Below is a small trained network, with its code and all its weights. Each question gives an input and a class and asks what happens when units are switched off, that is, made to give their printed mean instead of their output.

import numpy as np


def w(rows, s, z=0):
    codes = np.array(rows[::2]) - 128.0
    scale = np.full(codes.shape[1], s)
    scale[-1] = z or s
    return codes * scale


def norm(h):
    return h / np.sqrt((h * h).mean(-1, keepdims=True) + 1e-5)


def f(y):
    return np.maximum(y, 0)


def log_softmax(a):
    a = a - a.max(-1, keepdims=True)
    return a - np.log(np.exp(a).sum(-1, keepdims=True))


def net(x, mask):
    res = np.array(x, float).reshape(1, 6) / 4 @ E
    u = 0
    for l in range(4):
        y = f(norm(res) @ A[l][:, :-1].T + A[l][:, -1])
        res = res + np.where(mask[u : u + 3], y, B[l][:, -1]) @ B[l][:, :-1]
        u += 3
    return log_softmax(norm(res)[-1] @ U[:, :-1].T + U[:, -1])


A, B = {}, {}
E = w([
[117,175,216],'x0',
[131,130,130],'x1',
[7,150,32],'x2',
[147,131,130],'x3',
[89,2,157],'x4',
[128,126,128],'x5',
],0.0079)
A[0] = w([
[116,29,141,250],'0.n0',
[11,74,155,82],'0.n1',
[166,69,127,91],'0.n2',
],0.012,0.0023)
B[0] = w([
[118,31,54,255],'0.n0',
[254,173,144,233],'0.n1',
[99,83,120,184],'0.n2',
],0.01,0.0055)
A[1] = w([
[224,255,125,252],'1.n0',
[105,191,220,218],'1.n1',
[96,180,89,51],'1.n2',
],0.0087,0.0026)
B[1] = w([
[151,114,60,254],'1.n0',
[221,162,83,170],'1.n1',
[18,162,2,157],'1.n2',
],0.0087,0.0073)
A[2] = w([
[89,112,43,115],'2.n0',
[70,255,91,2],'2.n1',
[86,51,140,125],'2.n2',
],0.0099,0.0029)
B[2] = w([
[104,2,122,254],'2.n0',
[103,148,68,198],'2.n1',
[204,235,221,197],'2.n2',
],0.0065,0.005)
A[3] = w([
[178,58,51,16],'3.n0',
[134,73,81,9],'3.n1',
[180,71,6,41],'3.n2',
],0.011,0.0015)
B[3] = w([
[57,243,253,218],'3.n0',
[8,217,238,175],'3.n1',
[93,158,173,249],'3.n2',
],0.0072,0.012)
U = w([
[166,234,193,243],'0',
[255,212,99,74],'1',
[16,145,27,2],'2',
[128,171,51,204],'3',
[110,40,205,105],'4',
[209,19,193,90],'5',
[93,111,166,190],'6',
],0.01,0.0036)

Each question gives the input, the list of numbers given to net, and the class t.
The units are the neurons (one row each of A and B). Each row of codes is followed by its name. A weight is (code - 128) times the scale printed after its matrix; where a second scale follows, it is the last column's (A, B and U).
mask holds one flag per neuron, layer by layer. A switched-off neuron (its flag False) gives its mean, the last column of its row in B, instead of its output. The means were averaged over made-up inputs and are rounded, as every weight is.
A unit's drop is (log p(t) with every unit on - log p(t) with that unit switched off) / (log p(t) with every unit on - log p(t) with every unit switched off).
The circuit of an input: a set's keep is (log p(t) with only the set's units on - log p(t) with every unit switched off) / (log p(t) with every unit on - log p(t) with every unit switched off). Starting from all 12 units, units are removed one at a time, each time the one whose removal leaves the highest keep (on an exact tie, the one counted first), for as long as the keep stays at least 0.8.
units of the circuit, in order: the units of the circuit, biggest drop first
most important unit: the unit with the biggest drop
k most important neurons: the k neurons with the biggest drops, biggest first
k most important neurons of layer l: the k neurons of layer l with the biggest drops, biggest first
drop of u: that unit's drop, to one decimal
input [8,-3,-4,1,-6,5], class 1: most important unit => 3.n0
input [7,3,-6,-3,-4,8], class 1: 2 most important neurons of layer 1 => (1.n1 1.n0)
input [4,-5,-4,-8,1,8], class 5: 2 most important neurons => (3.n0 1.n0)
input [-1,2,2,4,-3,-5], class 2: units of the circuit, in order => (0.n1 2.n0)
input [1,1,-3,-8,-1,6], class 1: units of the circuit, in order => (2.n0 3.n1 0.n0 3.n0)
input [4,-8,-3,4,2,0], class 5: 2 most important neurons => (3.n0 3.n1)
input [7,-1,-1,-2,0,-4], class 1: units of the circuit, in order => (1.n1 3.n0 3.n1 0.n0)
input [8,-8,-1,-4,-5,0], class 1: 3 most important neurons => (3.n0 1.n1 3.n1)
input [5,-6,-5,-7,3,2], class 5: 3 most important neurons => (3.n0 3.n1 3.n2)
input [6,6,-1,1,2,4], class 5: 2 most important neurons of layer 1 => (1.n0 1.n2)
input [7,1,7,1,4,1], class 0: 2 most important neurons => (0.n1 1.n0)
input [7,2,0,-5,-6,7], class 1: drop of 0.n1 => -0.1
input [3,-1,7,1,4,-3], class 0: drop of 0.n1 => 0.9
input [5,-2,0,2,0,0], class 1: drop of 2.n1 => 0.0
input [-7,-8,0,-4,-2,-7], class 0: units of the circuit, in order => (3.n0)
